(in the rows, 128 means zero)
Here are made-up objects, facts about them, and rows of numbers that follow some of those facts. Name the object behind each unnamed row.

Known rows:
Q_271: [111 142 129 182 134 160 123 133 132 124 134 117  90 138 107 134 130 135
  94 132 122 152 117 147 151 137  99 138 133 101 127 142]
Q_392: [131 160 142  64 132  94 137  93  56 120 113 140 158  63  82 119 139  79
  53 229 159 136  90  94  89  84 132 111  75 161 183 154]
Q_928: [122 130 119 113 158  78 122 133 116 137 121 127 136  83 107 137 138 139
 100 144 138 125  91 123 123 125 133 122  57 101 118 156]
Q_568: [142 113 169 132 159 102 137 134  97 120 137 118  93 103 127 154 106  90
  94 111 119 103  92 129 119 134 138 124  73 107 138 133]
Q_809: [120  93 129 101 126 120 128 118  87 153 126 114 131 107 128 150 117 103
  87 139 108 129  71 113 144 118 123 137 102  97 161 152]
Q_675: [121 115 122 149 126 147 129 128 139 130 136 127 115 133 130 137 138 145
 128 110 125 135 133 142 132 136 111 141 136 118 113 127]
Q_240: [122 124 118 150 124 142 132 120 141 135 138 126 117 126 132 139 141 149
 123 113 125 143 135 143 131 147 109 132 136 114 122 130]
Q_214: [107 169  54  91 103 135 131 123 157 111 114  99 127 121  84 133 117 165
 159  96  93 151 166 129 185 139 154 150 140 109 118 117]
Q_342: [129 124 170 131 145 106 116 159 124 140 113 137 141 183 144 144 106  97
 165 123 125 113 120 161 132 129 116 124 120 117 112 102]
Q_800: [111  78  77 129 112 163 127 136 137 163 150 111 168 173 127 124 137 156
 167 112 132 146  99 101 149  94 123 138 149 125 187 159]
Q_133: [150 132 105 122 135  97 119 151 143 129 119 117 120 115 146 133 125 143
 153 104 133  94 115 112 148 140 180 128  95 133 104 128]
Q_72: [149 111  91 128 132 112 150 132 192 186 126 128 101 124 126 142 163 201
 173 128 136 104 175 113 120 149 108 103 152 128  92  77]
Q_915: [135 112 101  53 139  95 108 119 143 183 108 110 133 107 115 151 118 147
 168 166  97 125 131  81 147 130 141 122 125  93 128 109]
Q_750: [121 131 106 116 151  91 109 164 143 146 129 125 174 162  94 132 129 152
 190 121 159 148 111 128 122 111 145 122  76 114 133 161]
Q_523: [117 137  80  94 115 123 115 131 140 131 112 112 132 116 104 131 122 162
 143 119 109 141 130 119 171 135 147 143 117 108 122 131]
Q_770: [127  78 133 107 102 154 124 147  97 139 114 134 139 190 151 108 125 105
 136  94 108 106 146  79 172 115 135 137 161  97 118 145]
Q_58: [116 103 141 139 113 157 134 133 124 115 134 152 122 160 128 105 151 136
 112  85 119 135 165 106 135 140 109 133 143  91  91 157]

Some facts about the objects:
Q_118 -Ψ-> Q_394; Q_121 -Ψ-> Q_538; Q_129 -Ψ-> Q_244; Q_130 -Ψ-> Q_77
Q_133 -Ψ-> Q_538; Q_135 -Ψ-> Q_684; Q_144 -Ψ-> Q_813; Q_156 -Ψ-> Q_919
Q_176 -Ψ-> Q_221; Q_201 -Ψ-> Q_221; Q_203 -Ψ-> Q_392; Q_206 -Ψ-> Q_76
Q_214 -Ψ-> Q_479; Q_215 -Ψ-> Q_919; Q_217 -Ψ-> Q_10; Q_224 -Ψ-> Q_244
Q_234 -Ψ-> Q_84; Q_24 -Ψ-> Q_277; Q_240 -Ψ-> Q_684; Q_247 -Ψ-> Q_639
Q_253 -Ψ-> Q_439; Q_266 -Ψ-> Q_900; Q_271 -Ψ-> Q_590; Q_275 -Ψ-> Q_502
Q_295 -Ψ-> Q_590; Q_310 -Ψ-> Q_394; Q_311 -Ψ-> Q_813; Q_319 -Ψ-> Q_479
Q_327 -Ψ-> Q_538; Q_330 -Ψ-> Q_639; Q_342 -Ψ-> Q_76; Q_344 -Ψ-> Q_791
Q_357 -Ψ-> Q_479; Q_381 -Ψ-> Q_704; Q_389 -Ψ-> Q_704; Q_395 -Ψ-> Q_76
Q_398 -Ψ-> Q_439; Q_43 -Ψ-> Q_502; Q_436 -Ψ-> Q_84; Q_445 -Ψ-> Q_84
Q_449 -Ψ-> Q_502; Q_451 -Ψ-> Q_639; Q_470 -Ψ-> Q_502; Q_510 -Ψ-> Q_590
Q_512 -Ψ-> Q_394; Q_520 -Ψ-> Q_538; Q_523 -Ψ-> Q_538; Q_525 -Ψ-> Q_415
Q_527 -Ψ-> Q_854; Q_532 -Ψ-> Q_77; Q_536 -Ψ-> Q_590; Q_539 -Ψ-> Q_813
Q_54 -Ψ-> Q_394; Q_543 -Ψ-> Q_84; Q_548 -Ψ-> Q_639; Q_558 -Ψ-> Q_704
Q_559 -Ψ-> Q_277; Q_568 -Ψ-> Q_439; Q_569 -Ψ-> Q_392; Q_572 -Ψ-> Q_10
Q_576 -Ψ-> Q_244; Q_58 -Ψ-> Q_244; Q_599 -Ψ-> Q_704; Q_602 -Ψ-> Q_394
Q_605 -Ψ-> Q_791; Q_606 -Ψ-> Q_244; Q_609 -Ψ-> Q_704; Q_619 -Ψ-> Q_205
Q_630 -Ψ-> Q_244; Q_643 -Ψ-> Q_813; Q_649 -Ψ-> Q_29; Q_652 -Ψ-> Q_439
Q_654 -Ψ-> Q_77; Q_665 -Ψ-> Q_639; Q_666 -Ψ-> Q_221; Q_668 -Ψ-> Q_854
Q_674 -Ψ-> Q_590; Q_675 -Ψ-> Q_277; Q_692 -Ψ-> Q_502; Q_72 -Ψ-> Q_813
Q_729 -Ψ-> Q_919; Q_73 -Ψ-> Q_205; Q_744 -Ψ-> Q_205; Q_747 -Ψ-> Q_684
Q_750 -Ψ-> Q_900; Q_758 -Ψ-> Q_435; Q_765 -Ψ-> Q_394; Q_767 -Ψ-> Q_854
Q_770 -Ψ-> Q_244; Q_776 -Ψ-> Q_84; Q_784 -Ψ-> Q_919; Q_800 -Ψ-> Q_900
Q_804 -Ψ-> Q_900; Q_809 -Ψ-> Q_10; Q_814 -Ψ-> Q_639; Q_823 -Ψ-> Q_10
Q_835 -Ψ-> Q_415; Q_839 -Ψ-> Q_854; Q_840 -Ψ-> Q_84; Q_844 -Ψ-> Q_205
Q_845 -Ψ-> Q_791; Q_852 -Ψ-> Q_205; Q_858 -Ψ-> Q_84; Q_873 -Ψ-> Q_704
Q_885 -Ψ-> Q_76; Q_894 -Ψ-> Q_639; Q_9 -Ψ-> Q_205; Q_915 -Ψ-> Q_813
Q_916 -Ψ-> Q_900; Q_920 -Ψ-> Q_76; Q_928 -Ψ-> Q_29; Q_931 -Ψ-> Q_590
Q_956 -Ψ-> Q_900; Q_974 -Ψ-> Q_479; Q_978 -Ψ-> Q_813; Q_98 -Ψ-> Q_900
Q_984 -Ψ-> Q_77; Q_99 -Ψ-> Q_84; Q_135 -τ-> Q_327; Q_135 -τ-> Q_602
Q_144 -τ-> Q_394; Q_144 -τ-> Q_470; Q_144 -τ-> Q_502; Q_144 -τ-> Q_844
Q_156 -τ-> Q_445; Q_156 -τ-> Q_319; Q_176 -τ-> Q_543; Q_266 -τ-> Q_539
Q_266 -τ-> Q_609; Q_266 -τ-> Q_9; Q_271 -τ-> Q_215; Q_277 -τ-> Q_436
Q_29 -τ-> Q_804; Q_29 -τ-> Q_121; Q_295 -τ-> Q_72; Q_295 -τ-> Q_606
Q_295 -τ-> Q_43; Q_295 -τ-> Q_744; Q_310 -τ-> Q_415; Q_310 -τ-> Q_133
Q_310 -τ-> Q_525; Q_310 -τ-> Q_844; Q_311 -τ-> Q_800; Q_311 -τ-> Q_814
Q_311 -τ-> Q_835; Q_330 -τ-> Q_523; Q_330 -τ-> Q_729; Q_344 -τ-> Q_692
Q_344 -τ-> Q_214; Q_381 -τ-> Q_445; Q_381 -τ-> Q_205; Q_392 -τ-> Q_224
Q_392 -τ-> Q_247; Q_392 -τ-> Q_510; Q_392 -τ-> Q_729; Q_392 -τ-> Q_915
Q_398 -τ-> Q_692; Q_398 -τ-> Q_576; Q_439 -τ-> Q_395; Q_451 -τ-> Q_835
Q_451 -τ-> Q_630; Q_512 -τ-> Q_559; Q_536 -τ-> Q_532; Q_538 -τ-> Q_445
Q_538 -τ-> Q_9; Q_568 -τ-> Q_24; Q_568 -τ-> Q_525; Q_568 -τ-> Q_548
Q_572 -τ-> Q_654; Q_590 -τ-> Q_118; Q_599 -τ-> Q_395; Q_599 -τ-> Q_858
Q_599 -τ-> Q_389; Q_599 -τ-> Q_813; Q_599 -τ-> Q_532; Q_652 -τ-> Q_319
Q_665 -τ-> Q_224; Q_665 -τ-> Q_750; Q_665 -τ-> Q_479; Q_666 -τ-> Q_776
Q_666 -τ-> Q_415; Q_666 -τ-> Q_435; Q_668 -τ-> Q_72; Q_704 -τ-> Q_275
Q_73 -τ-> Q_130; Q_73 -τ-> Q_639; Q_73 -τ-> Q_840; Q_73 -τ-> Q_885
Q_73 -τ-> Q_844; Q_73 -τ-> Q_548; Q_747 -τ-> Q_814; Q_747 -τ-> Q_643
Q_758 -τ-> Q_24; Q_758 -τ-> Q_804; Q_758 -τ-> Q_253; Q_758 -τ-> Q_532
Q_765 -τ-> Q_327; Q_765 -τ-> Q_275; Q_765 -τ-> Q_791; Q_765 -τ-> Q_479
Q_809 -τ-> Q_770; Q_809 -τ-> Q_510; Q_823 -τ-> Q_470; Q_823 -τ-> Q_692
Q_823 -τ-> Q_729; Q_823 -τ-> Q_214; Q_839 -τ-> Q_436; Q_839 -τ-> Q_214
Q_84 -τ-> Q_129; Q_84 -τ-> Q_630; Q_845 -τ-> Q_121; Q_845 -τ-> Q_919
Q_852 -τ-> Q_984; Q_854 -τ-> Q_77; Q_873 -τ-> Q_215; Q_894 -τ-> Q_767
Q_894 -τ-> Q_342; Q_894 -τ-> Q_275; Q_894 -τ-> Q_357; Q_894 -τ-> Q_858
Q_894 -τ-> Q_221; Q_894 -τ-> Q_674; Q_894 -τ-> Q_548; Q_916 -τ-> Q_630
Q_916 -τ-> Q_510; Q_920 -τ-> Q_118; Q_920 -τ-> Q_436; Q_928 -τ-> Q_224
Q_928 -τ-> Q_435; Q_931 -τ-> Q_770; Q_931 -τ-> Q_956; Q_931 -τ-> Q_813
Q_978 -τ-> Q_224; Q_978 -τ-> Q_844; Q_978 -τ-> Q_54; Q_98 -τ-> Q_203
Q_98 -τ-> Q_744; Q_98 -τ-> Q_54; Q_99 -τ-> Q_510; Q_99 -τ-> Q_639

Name these rows:
No name comes twice in this set of rows, the named rows included.
[110 142 152 132 135  90 106 168 152 151 103 147 168 179 125 138 123 136
 177 137 143 138 135 177 131 139  92 123 121 111  95 105]	Q_327
[141 106 143 144 118 155 150 145 123 110 138 105  89 159 161 141 105 107
 140  75 111  88 133 121 147 134 150 137 152 138 131 105]	Q_253
[104 153 102  93 133 112 142  99 107 108 127 101 102  59  55 149 123 136
  73 128  92 166 111 142 152 133 119 148  67  80 138 161]	Q_823
[155 127 117 123 131 103 119 159 140 124 118 115 111 138 162 137 108 128
 166  97 130  81 125 111 147 133 186 120 111 128 108 116]	Q_525
[138 190 159 101 131  85 112 145 114 130  88 168 189 163 120 102 135  92
 159 221 186 114 143 133  95  98 123  91 130 192 125 101]	Q_479
[119 123 106 170 128 113 159 132 158 145 142 132 109 108 108 128 162 181
 102 111 148 128 128 147 120 143  94 119 109 126  98 120]	Q_668
[159 118 118 172 152 168  55 126 212  88 172 142 163 128 185  87 127 139
 201  96  88 150 146 121 125 147 162 149 187 171  76 172]	Q_445
[111 136  56 106 118 152 134 134 191  84 142  95 150 127  82 107 117 154
 157  90  45 162 177 149 170 127 113 161 165 158 110 116]	Q_436
[129 122  77 160 109 114 152 151 178 151 123 127 123 125 129 123 167 199
 134 102 151 116 151 139 139 144 122 118 125 148  97 109]	Q_43
[123 147 164 156 152 106 109 180 129 130 111 121 115 200 132 153 105  92
 156 145 132 106 112 158 157 123 125 128 119 101 107 105]	Q_674
[104  71 105 138  99 148 117 130 147 172  95 129 157 153 170 102 145 172
 148 137  96 152 125 127 141  95 136 126 192 103 168 115]	Q_814

The same objects again, as new rows of numbers:
Known rows:
Q_590: [146 125 181 125 169  81 143 116  88  77 113 124 147 169 123  89 136 107
 102 111 118 115 114 192 106 134 137 177 180 135 139 140 155 131 110 145
  93 105 120 123 100]
Q_205: [129 125 135 167 167 135 112  84  91  91 144 138 141 126  77 113 131 120
 148 119 107 142 144 136 121 109 146 148 150 146 113 137 109 139 137 131
 101 117  55 126 130]
Q_295: [ 72 121 153 101 110  82 155 100  99 115 116 148 141 161 123 119 120  99
 132 115 151 130  94 153 113 137 127 143 131 124 156 120 136 131 114 115
 111  89 130 162 117]
Q_240: [112 158 130 150 147 175 122 142 116  98 132 126 144 119 114 140 132 100
 132 141 140 141 143 118 125 120 115 115 121 115 123 104 123 128 122 145
 126 108  74 102 106]
Q_221: [131 126 145 156 157 152 103 101  79  93 135 148 130 114 121 117 130 119
 131 129  91 142 136 132 113 122 142 147 157 155 118 133 119 130 138 141
 104 119  55 126 121]
Q_319: [ 96 139 107 157 135 129  97  68 139 106 152 115 138 140  38 113 105 111
 162 115 166 138 126 132 131 106 142 132 126 110 120 116 104 146 151  90
 132 114  88 123 140]
Q_327: [110 166 129 146 151 174 129 142 108 101 125 133 149 122 115 134 125  97
 138 145 144 141 140 118 120 120 121 115 114 113 131 108 126 124 119 148
 128 105  82 107 106]
Q_791: [128 129 143 161 160 154 102 103  76  95 131 150 128 117 118 117 127 119
 134 127  90 145 135 136 109 120 148 142 156 152 123 131 121 131 136 146
 106 115  59 127 122]
Q_203: [112 163 129 154 146 174 123 142 113 101 132 130 147 120 115 142 127 102
 135 141 138 141 142 119 122 120 122 114 122 116 125 102 126 129 120 145
 131 103  78 105 105]
Q_253: [ 99 160 137 140 143 167 116 131 110 108 135 139 144 118 122 128 126 102
 138 151 138 145 131 120 120 127 116 118 117 122 127 111 119 122 134 138
 123 112  80 108 108]
Q_234: [103 133 123 148 131 181  88 127 109  99 150 141 133 131 139 124 122  90
 137  89 152 147 133 149 117 151  73  86 134 123 122 110 145 115 140 146
 176 118  66  91 130]
Q_576: [100 150 121 161 121 142 116 132 146 123 119  87 101 101 141 163 112  80
 101 145 138 147 141 116 121 118 133  97 117 129  77  97 134 118 163 126
 102  78  47 126 106]
Q_214: [116 176 129 172 130 137 127 113 126 151 144  85 166 117 144 177 204 123
 115 133 139  97 183 122 139 144 111  77 138 136  91 102 129 133 138 135
 124 109  81 108  68]
Q_674: [ 79 149 127 135 143 144 118 102  90 125 147 138 142 120 115 123 118  90
 153 142 139 134 117 120 109 126 119 130 121 148 137 111 104 130 132 117
 123 106  91 124 103]
Q_73: [ 90 124 145 112 124 102 172 139  98 102 114 148 145 158 124 140 122  99
 130 112 151 129 109 147 113 126 122 134 131 110 148 108 149 137  89 143
 123  75 125 155 112]
Q_130: [ 87 142 124 134 133 151 106 112  95 122 142 139 132 116 118 131 113 100
 147 137 137 140 115 120 106 124 129 128 135 146 134 103 110 129 135 116
 128 104  89 122 104]
Q_99: [ 71  49 148  71  98 108 108 138 119  85 148 149 113 162 162 134 113 120
 130  30 165 127  85 177 104 142  52 120 169 133 136  89 160 147 104 105
 142  99  91 133 133]

Rows to name:
No name comes twice in this set of rows, the named rows included.
[ 78  81 138  82 156 161 123 164 117  79 173 118 133 112 131 161 125 130
 154 102 153 119 118 110  90  86  60 142 141 151 128  58  93 170  81  92
  88 102  49 113  87]	Q_510
[138 173 170 134 140  81 156 134 135 121 114  68 168 169 150 132 183 112
  80 121 159  79 145 181 126 152 113 119 164 110 113 110 170 135 110 142
 115 100 145 102  59]	Q_839
[ 79  75 162  69 113  96 139 153 127  84 127 133 125 152 140 144 123 136
 124  88 158 122  97 146 110 110  85 147 154 124 141  79 129 156  87  99
  86  94 100 146 106]	Q_809
[121  53 184 101 134 106 112 126 118  51 125 150 131 158 148 106 139 145
 110  56 116 136 111 186 117 136  65 147 172 132 120 126 159 136 108 133
  97 122  58 125 146]	Q_84
[150 184 179 118 170  91 147 158 130  91 115  75 166 179 135  89 138  83
  83 129 170  87 119 202 101 143 116 153 170 109 133 113 168 131 102 150
 121 103 161  77  58]	Q_920
[ 98 139 144 122 146 164 109 137 124  95 140 124 144 115 121 130 123 115
 137 139 144 140 129 123 115 116  94 129 124 129 128  97 108 132 124 122
 107 115  68  99 103]	Q_835
[139  96 150 159 140  72 138  70 137  66 110 130 145 178  42 101 129 141
 125  78 133 134 133 175 151 110 156 161 155  92 118 142 145 147 126 121
 101 103  91 157 168]	Q_538
[114 124 134 135 122 121 166 164  91  87 103 148 131 160 128 162 111 100
 120  89 150 124 116 141 114 113 148 124 152  95 146  96 169 148  71 160
 145  60 136 165 114]	Q_928
[ 27  54 197  29  72 100 111 134 136  92 120 142  94 138 150 132 126 156
 133  92 180 120  66 139  81 109 112 164 226 137 132  77  93 196 104  70
  87 146 113 149 128]	Q_916

Now the same objects, written a new way:
Some rows with their names:
Q_823: [ 69  92 135 104 188 116  68 134 172 189 118 153 129 163]
Q_844: [150 126 134 153 152 169 146 128  98 153 123  55  72  86]
Q_852: [150 133 103 143 157 107 104 142 133 130 116 159 132 167]
Q_9: [201 151 146 139 120 109 112 113 100  86 115 136  86 160]
Q_176: [150 136 103 135 155 110  97 143 140 127 115 159 131 158]
Q_602: [137 151 112 146 147 138 131 109  71 101 112 162 100 148]
Q_357: [120 165 114 179 139 161 140  98 102  89 103 159 131 105]
Q_974: [153 134 107 140 147 122 110 133 128 121 118 144 114 145]
Q_275: [114 172 124 169 135 171 152  85  64  76 102 158 108 114]
Q_121: [175 135 132 169 107 119 126 135 152  83 107 100 114 115]
Q_510: [ 89 109  86 142 100 109 151 147  97 109 133  81  57  98]
Q_536: [148 131 106 189 135 123 121 156 180 110 112 140 173 128]
Q_240: [152 134 117 135 145 116 114 134 125 123 114 144 116 150]
Q_916: [ 81 103  30 113 165  90 135 167 153 139  87 135 111 167]
Q_804: [170 144 128 169 118 148 152 127 181  63  70  80 131 125]
Q_215: [162 141 130 141 113 118 121 124 118  95 121 125  80 139]
Q_479: [128 149 103 117 167 116 134  61  44 105 103 138 103 100]

Rows to name:
No name comes twice in this set of rows, the named rows included.
[142 125  91 157 212 160 102 162 146 206 114 129 165 130]	Q_310
[ 79  97  58  92 212  79  99 125 132 187 105 134 155 134]	Q_392
[116 140  95 126 166 156 148 110  89 114  81 127  75 155]	Q_750
[124 129  88 144 110 126 149 138 152  78  80 106 110 136]	Q_956
[103 153  79 153 205 146 115 119  77 149 102 223 175 164]	Q_765
[204 141 131 119 132  66 109  95 103  85 111 122 117 146]	Q_205
[104 108 162 124 138 143 115 117 131 147 120  86  73 119]	Q_470
[141 110 137 113 164  74  87  95 143 126 108 140 164 143]	Q_590
[155 141 101 116 163 113 135  90  89 136 120  73  95  91]	Q_435
[117 120  71 160 212 154 112 160 147 195 120 147 178 132]	Q_73
[162 128 103 155 150 110 103 153 177 135 106 150 158 156]	Q_845

